Here is a tiny trained network, its code and every weight. The questions are about switching its units off for an input and a class, where a switched-off unit gives its printed mean instead of its output.

import numpy as np


def w(rows, s, z=0):
    codes = np.array(rows[::2]) - 128.0
    scale = np.full(codes.shape[1], s)
    scale[-1] = z or s
    return codes * scale


def f(y):
    return y / 2 * (1 + np.tanh(0.7978845608 * (y + 0.044715 * y**3)))


def log_softmax(a):
    a = a - a.max(-1, keepdims=True)
    return a - np.log(np.exp(a).sum(-1, keepdims=True))


def net(x, mask):
    res = np.array(x, float).reshape(1, 7) / 4 @ E
    y = f(res @ A[0][:, :-1].T + A[0][:, -1])
    res = res + np.where(mask, y, B[0][:, -1]) @ B[0][:, :-1]
    return log_softmax(res[-1] @ U[:, :-1].T + U[:, -1])


A, B = {}, {}
E = w([
[130,104,89,188,60,228,209],'x0',
[238,83,2,175,100,86,129],'x1',
[177,184,179,79,201,149,75],'x2',
[134,214,172,235,99,21,148],'x3',
[135,245,123,63,111,96,156],'x4',
[47,90,70,90,85,99,204],'x5',
[61,218,71,164,243,153,232],'x6',
],0.0059)
A[0] = w([
[151,121,144,172,76,66,112,237],'n1',
[195,80,148,109,63,74,51,185],'n2',
[100,52,229,149,119,148,43,207],'n3',
[150,217,196,100,208,142,118,201],'n4',
[140,228,190,117,180,142,109,187],'n5',
[37,77,115,102,142,213,162,217],'n6',
[93,248,196,100,193,117,134,208],'n7',
[148,170,135,254,132,145,176,209],'n8',
[151,24,164,95,75,159,50,254],'n9',
[79,144,85,167,95,93,220,219],'n10',
[125,137,100,227,97,48,180,169],'n11',
[107,79,82,100,91,208,197,186],'n12',
[152,127,92,150,223,86,107,186],'n13',
[128,146,89,102,238,146,88,189],'n14',
[166,106,14,102,109,189,186,221],'n15',
[122,175,176,77,143,94,83,195],'n16',
[68,185,173,25,140,69,147,194],'n17',
],0.0074,0.0037)
B[0] = w([
[144,153,69,190,82,100,99,199],'n1',
[160,76,83,192,17,99,68,233],'n2',
[121,89,193,181,110,117,69,220],'n3',
[193,188,166,106,184,168,53,226],'n4',
[185,206,150,111,160,180,67,216],'n5',
[41,81,193,89,168,144,178,213],'n6',
[168,254,191,101,169,132,100,241],'n7',
[93,208,92,225,155,189,192,210],'n8',
[102,8,171,141,50,97,77,254],'n9',
[39,197,81,143,126,83,217,218],'n10',
[124,207,25,235,123,39,189,211],'n11',
[49,70,134,74,116,147,192,207],'n12',
[189,106,28,147,197,108,121,179],'n13',
[191,68,92,93,226,146,106,186],'n14',
[91,56,19,72,91,166,196,218],'n15',
[174,172,143,102,122,91,63,198],'n16',
[110,214,146,37,102,12,125,210],'n17',
],0.0068,0.0078)
U = w([
[191,80,75,97,236,145,110,209],'0',
[165,66,122,170,27,104,60,241],'1',
[75,57,244,144,143,158,123,88],'2',
[164,176,173,189,175,254,129,63],'3',
[185,186,177,69,155,107,67,58],'4',
[76,184,169,73,135,77,174,5],'5',
[85,64,94,48,103,183,214,138],'6',
[118,173,60,237,121,91,199,144],'7',
],0.0077,0.0015)

Each question gives the input, the list of numbers given to net, and the class t.
The units are the neurons (one row each of A and B). Each row of codes is followed by its name. A weight is (code - 128) times the scale printed after its matrix; where a second scale follows, it is the last column's (A, B and U).
mask holds one flag per neuron, in row order. A switched-off neuron (its flag False) gives its mean, the last column of its row in B, instead of its output. The means were averaged over made-up inputs and are rounded, as every weight is.
A unit's drop is (log p(t) with every unit on - log p(t) with that unit switched off) / (log p(t) with every unit on - log p(t) with every unit switched off).
The circuit of an input: a set's keep is (log p(t) with only the set's units on - log p(t) with every unit switched off) / (log p(t) with every unit on - log p(t) with every unit switched off). Starting from the 12 units with the biggest drops (on a tie, the unit counted first), units are removed one at a time, each time the one whose removal leaves the highest keep (on an exact tie, the one counted first), for as long as the keep stays at least 0.8.
units of the circuit, in order: the units of the circuit, biggest drop first
k most important neurons: the k neurons with the biggest drops, biggest first
drop when u is switched off: that unit's drop, to one decimal
input [8,-7,3,8,5,0,-1], class 3: 2 most important neurons -> [n8, n5]
input [-8,6,5,-1,1,7,6], class 0: units of the circuit, in order -> [n14]
input [8,-4,6,-8,-6,0,-4], class 2: units of the circuit, in order -> [n3, n6]
input [-6,3,-4,-1,5,-7,7], class 4: units of the circuit, in order -> [n7, n4]
input [-4,4,5,-8,-3,-6,-3], class 1: 2 most important neurons -> [n9, n2]
input [-5,4,3,6,-5,-5,3], class 3: 2 most important neurons -> [n8, n17]
input [-2,-1,1,-7,3,-6,-4], class 1: 2 most important neurons -> [n9, n2]
input [-3,3,7,-1,-3,-6,-4], class 1: 2 most important neurons -> [n2, n9]
input [-3,1,-8,-4,8,3,-2], class 6: 2 most important neurons -> [n7, n15]
input [-4,-2,7,7,-5,3,0], class 4: drop when n11 is switched off -> 0.0
input [8,-5,4,8,6,0,7], class 3: drop when n4 is switched off -> 0.6
input [5,4,5,0,6,5,2], class 6: drop when n15 is switched off -> 0.4
